Here is a tiny trained network, its code and every weight. The questions are about switching its units off for an input and a target symbol, where a switched-off unit gives its printed mean instead of its output.

import numpy as np


def w(rows, s, z=0):
    codes = np.array(rows[::2]) - 128.0
    scale = np.full(codes.shape[1], s)
    scale[-1] = z or s
    return codes * scale


def softmax(a):
    e = np.exp(a - a.max(-1, keepdims=True))
    return e / e.sum(-1, keepdims=True)


def log_softmax(a):
    a = a - a.max(-1, keepdims=True)
    return a - np.log(np.exp(a).sum(-1, keepdims=True))


def net(x, mask):
    ids = ['ΔΘΞΠΣαβζηλμτφψω'.index(c) for c in x.split()]
    T = len(ids)
    res = E[ids] + P[:T]
    u = 0
    for l in range(3):
        r = res
        for j in range(2):
            rows = slice(2 * j, 2 * j + 2)
            q, k, v = (r @ M[l][rows].T for M in (Q, K, V))
            z = softmax(np.where(np.tri(T) > 0, q @ k.T / 2**0.5, -1e9)) @ v
            o = O[l][rows]
            res = res + np.where(mask[u + j], z, o[:, -1]) @ o[:, :-1]
        u += 2
    return log_softmax(res[-1] @ U[:, :-1].T + U[:, -1])


Q, K, V, O = {}, {}, {}, {}
E = w([
[56,91,162],'Δ',
[137,124,122],'Θ',
[129,118,123],'Ξ',
[109,105,137],'Π',
[130,120,122],'Σ',
[127,118,125],'α',
[122,114,129],'β',
[125,120,125],'ζ',
[125,110,130],'η',
[134,125,121],'λ',
[129,118,126],'μ',
[137,107,122],'τ',
[249,111,107],'φ',
[136,122,122],'ψ',
[121,112,129],'ω',
],0.011)
P = w([
[58,248,65],'0',
[143,74,170],'1',
[98,35,74],'2',
[174,150,164],'3',
[107,30,74],'4',
[183,149,176],'5',
[112,46,83],'6',
[184,154,185],'7',
[115,49,80],'8',
[183,156,194],'9',
[104,49,85],'10',
[183,161,203],'11',
[105,46,82],'12',
[196,167,206],'13',
],0.012)
Q[0] = w([
[125,203,247],'L0H1',
[105,127,29],'L0H1',
[124,141,93],'L0H2',
[113,112,157],'L0H2',
],0.012)
K[0] = w([
[190,210,255],'L0H1',
[139,22,52],'L0H1',
[94,150,96],'L0H2',
[205,111,137],'L0H2',
],0.0063)
V[0] = w([
[174,79,223],'L0H1',
[130,255,189],'L0H1',
[137,60,165],'L0H2',
[149,124,155],'L0H2',
],0.0087)
O[0] = w([
[161,71,215,146],'L0H1',
[151,251,146,3],'L0H1',
[177,119,131,165],'L0H2',
[136,136,136,130],'L0H2',
],0.012,0.0036)
Q[1] = w([
[169,84,244],'L1H1',
[233,138,163],'L1H1',
[135,164,104],'L1H2',
[61,121,2],'L1H2',
],0.01)
K[1] = w([
[188,160,193],'L1H1',
[115,189,245],'L1H1',
[103,151,132],'L1H2',
[101,135,32],'L1H2',
],0.011)
V[1] = w([
[107,123,117],'L1H1',
[255,202,93],'L1H1',
[199,125,70],'L1H2',
[133,212,141],'L1H2',
],0.0077)
O[1] = w([
[150,157,129,111],'L1H1',
[2,105,193,115],'L1H1',
[26,112,125,249],'L1H2',
[123,194,85,189],'L1H2',
],0.0079,0.0013)
Q[2] = w([
[174,82,114],'L2H1',
[3,143,150],'L2H1',
[169,130,10],'L2H2',
[54,58,164],'L2H2',
],0.0078)
K[2] = w([
[127,16,55],'L2H1',
[51,239,150],'L2H1',
[55,2,62],'L2H2',
[247,105,244],'L2H2',
],0.0066)
V[2] = w([
[107,76,120],'L2H1',
[154,21,159],'L2H1',
[59,48,61],'L2H2',
[1,238,173],'L2H2',
],0.0063)
O[2] = w([
[132,154,99,203],'L2H1',
[167,138,43,137],'L2H1',
[111,255,150,252],'L2H2',
[227,105,97,45],'L2H2',
],0.008,0.0033)
U = w([
[86,171,101,254],'Δ',
[10,109,153,158],'Θ',
[148,89,109,148],'Ξ',
[147,130,132,107],'Π',
[126,129,134,82],'Σ',
[131,132,132,88],'α',
[128,128,129,81],'β',
[143,133,130,104],'ζ',
[133,128,129,88],'η',
[124,134,129,81],'λ',
[218,140,92,78],'μ',
[128,129,131,74],'τ',
[131,125,127,67],'φ',
[127,132,132,75],'ψ',
[142,130,130,97],'ω',
],0.013,0.0087)

Each question gives the input, a string of symbols that net reads in full, and the target symbol t.
The units are the heads (2 rows each of Q, K, V and O). Each row of codes is followed by its name. A weight is (code - 128) times the scale printed after its matrix; where a second scale follows, it is the last column's (O and U).
mask holds one flag per head, layer by layer. A switched-off head (its flag False) gives its mean, the last column of its rows in O, instead of its output. The means were averaged over made-up inputs and are rounded, as every weight is.
A unit's drop is (log p(t) with every unit on - log p(t) with that unit switched off) / (log p(t) with every unit on - log p(t) with every unit switched off).
The circuit of an input: a set's keep is (log p(t) with only the set's units on - log p(t) with every unit switched off) / (log p(t) with every unit on - log p(t) with every unit switched off). Starting from all 6 units, units are removed one at a time, each time the one whose removal leaves the highest keep (on an exact tie, the one counted first), for as long as the keep stays at least 0.8.
units of the circuit, in order: the units of the circuit, biggest drop first
most important unit: the unit with the biggest drop
which heads matter: for each layer, one digit per head in row order, 1 if its drop is at least 0.15 and else 0, layers parted by /
input φ Δ Ξ φ φ ψ, target Θ: units of the circuit, in order => L1H1, L2H1, L0H1
input η Δ φ η φ Δ Δ φ φ Π α Δ Δ, target Ξ: most important unit => L0H1
input ζ Δ Ξ, target Δ: units of the circuit, in order => L2H2, L0H1, L1H1, L2H1
input φ φ μ α Σ Δ Δ φ Δ φ τ α, target Θ: which heads matter => 10 / 11 / 10
input η ω Θ, target Δ: units of the circuit, in order => L2H2, L0H1, L1H1, L2H1
input Θ φ Δ β η φ φ Π φ φ Δ Δ Π τ, target μ: which heads matter => 10 / 01 / 11
input Σ μ φ Δ η η ζ, target Δ: units of the circuit, in order => L2H2, L1H1, L0H1, L2H1
input τ φ Δ φ μ Δ Δ φ φ η φ φ φ β, target Θ: units of the circuit, in order => L1H1, L2H1, L0H1
input φ Π Ξ η η Δ Δ ψ, target μ: which heads matter => 10 / 01 / 11
input ψ η β Δ ψ φ, target μ: which heads matter => 10 / 00 / 11
input η Δ τ φ β η, target Θ: which heads matter => 10 / 11 / 10
input φ Δ μ Σ ω Π ζ, target Δ: units of the circuit, in order => L2H2, L1H1, L2H1, L0H1
input Δ τ φ Δ Δ β, target μ: units of the circuit, in order => L0H1, L2H2, L2H1
input φ α Δ τ φ, target Θ: units of the circuit, in order => L2H2, L0H1
input φ φ φ φ Σ, target Δ: units of the circuit, in order => L2H2, L1H1, L0H1, L2H1
input φ Δ μ α Σ Δ φ α φ ζ Ξ Θ Δ, target Ξ: most important unit => L1H2
input Π Ξ φ β Ξ Δ η φ Ξ Π, target Θ: which heads matter => 10 / 10 / 10
input β φ μ η φ Δ Π η, target μ: units of the circuit, in order => L0H1, L2H2, L1H2
input Θ Δ ω τ φ Δ Θ ψ, target μ: which heads matter => 10 / 01 / 01
input τ Θ Π φ τ τ Δ ψ μ, target Δ: most important unit => L2H2
input φ φ τ Π ω φ φ η ω Δ η Π, target μ: units of the circuit, in order => L0H1, L1H2, L2H2
input β Δ β α ω λ φ Δ Π, target Δ: units of the circuit, in order => L2H2, L1H1, L2H1, L0H1
input ψ φ φ φ ω φ η φ λ, target Δ: units of the circuit, in order => L2H2, L1H1, L0H1, L2H1
input φ α Ξ Δ φ φ α η φ φ β λ φ, target Ξ: which heads matter => 10 / 11 / 11
input β ψ φ τ ω Δ η Δ β Δ Δ Δ Δ λ, target μ: which heads matter => 10 / 01 / 01
